Below is a small trained network, with its code and all its weights. Each question gives an input and a class and asks what happens when units are switched off, that is, made to give their printed mean instead of their output.

import numpy as np


def w(rows, s, z=0):
    codes = np.array(rows[::2]) - 128.0
    scale = np.full(codes.shape[1], s)
    scale[-1] = z or s
    return codes * scale


def f(y):
    return y / 2 * (1 + np.tanh(0.7978845608 * (y + 0.044715 * y**3)))


def log_softmax(a):
    a = a - a.max(-1, keepdims=True)
    return a - np.log(np.exp(a).sum(-1, keepdims=True))


def net(x, mask):
    res = np.array(x, float).reshape(1, 6) / 4 @ E
    y = f(res @ A[0][:, :-1].T + A[0][:, -1])
    res = res + np.where(mask, y, B[0][:, -1]) @ B[0][:, :-1]
    return log_softmax(res[-1] @ U[:, :-1].T + U[:, -1])


A, B = {}, {}
E = w([
[79,150,135,63],'x0',
[110,65,153,136],'x1',
[254,118,182,62],'x2',
[118,90,229,125],'x3',
[82,173,110,50],'x4',
[95,35,130,111],'x5',
],0.0092)
A[0] = w([
[85,169,43,190,168],'n1',
[199,130,185,107,172],'n2',
[174,225,73,183,110],'n3',
[155,2,79,136,237],'n4',
[56,113,227,153,193],'n5',
[152,198,137,52,159],'n6',
[55,156,69,12,121],'n7',
[141,135,44,145,254],'n8',
[210,178,73,139,108],'n9',
[137,169,116,28,125],'n10',
[115,180,175,182,181],'n11',
[168,64,120,207,103],'n12',
[42,160,81,148,117],'n13',
[224,72,185,56,185],'n14',
[65,67,211,119,165],'n15',
],0.0086,0.004)
B[0] = w([
[72,130,191,110,190],'n1',
[102,121,196,67,206],'n2',
[132,94,231,119,186],'n3',
[129,218,153,207,213],'n4',
[164,26,165,167,187],'n5',
[156,228,142,160,183],'n6',
[85,148,27,127,195],'n7',
[79,165,161,161,188],'n8',
[87,53,202,146,179],'n9',
[147,213,102,183,174],'n10',
[208,57,169,109,157],'n11',
[193,178,51,209,179],'n12',
[54,117,144,44,173],'n13',
[2,206,245,66,254],'n14',
[121,64,173,152,192],'n15',
],0.0073,0.0093)
U = w([
[52,66,13,41,62],'0',
[201,35,112,230,116],'1',
[253,98,112,77,4],'2',
[127,244,33,177,161],'3',
[75,110,240,104,193],'4',
],0.0076,0.0036)

Each question gives the input, the list of numbers given to net, and the class t.
The units are the neurons (one row each of A and B). Each row of codes is followed by its name. A weight is (code - 128) times the scale printed after its matrix; where a second scale follows, it is the last column's (A, B and U).
mask holds one flag per neuron, in row order. A switched-off neuron (its flag False) gives its mean, the last column of its row in B, instead of its output. The means were averaged over made-up inputs and are rounded, as every weight is.
A unit's drop is (log p(t) with every unit on - log p(t) with that unit switched off) / (log p(t) with every unit on - log p(t) with every unit switched off).
The circuit of an input: a set's keep is (log p(t) with only the set's units on - log p(t) with every unit switched off) / (log p(t) with every unit on - log p(t) with every unit switched off). Starting from the 12 units with the biggest drops (on a tie, the unit counted first), units are removed one at a time, each time the one whose removal leaves the highest keep (on an exact tie, the one counted first), for as long as the keep stays at least 0.8.
units of the circuit, in order: the units of the circuit, biggest drop first
unit that matters most: the unit with the biggest drop
k most important neurons: the k neurons with the biggest drops, biggest first
drop when u is switched off: that unit's drop, to one decimal
input [0,-6,-1,1,-7,6], class 3: units of the circuit, in order => [n3; n12]
input [-5,8,0,-7,-5,5], class 3: unit that matters most => n4
input [5,8,-8,3,-6,7], class 1: 2 most important neurons => [n14; n5]
input [-6,1,-5,-6,1,0], class 4: 4 most important neurons => [n1; n3; n13; n7]
input [3,8,-5,-6,7,-2], class 0: units of the circuit, in order => [n13; n7]
input [-8,6,-6,-4,1,-8], class 4: 2 most important neurons => [n1; n3]
input [7,5,0,-6,7,-5], class 3: 2 most important neurons => [n10; n6]
input [8,8,-5,5,-6,-1], class 1: 2 most important neurons => [n14; n5]
input [-8,-5,5,-2,-7,0], class 4: 3 most important neurons => [n14; n2; n9]
input [-4,-3,-1,2,-2,-6], class 1: 2 most important neurons => [n14; n13]
input [-8,-7,-5,8,3,5], class 1: units of the circuit, in order => [n14; n5]
input [4,-1,-2,-3,-1,1], class 3: 3 most important neurons => [n14; n2; n9]
input [-8,-3,-2,-1,-5,-4], class 1: 2 most important neurons => [n14; n12]
input [4,-8,3,-7,-2,-6], class 4: units of the circuit, in order => [n3]
input [-6,2,-7,-7,-5,-3], class 4: 3 most important neurons => [n1; n3; n13]
input [-3,-4,-1,1,-3,4], class 3: drop when n5 is switched off => 0.2
input [-4,3,-3,3,1,7], class 1: drop when n14 is switched off => 0.2
input [-6,-2,1,0,3,6], class 3: drop when n2 is switched off => 0.1
input [3,4,-2,1,-6,-4], class 1: drop when n14 is switched off => 0.4
input [8,-3,-6,2,8,7], class 0: unit that matters most => n7
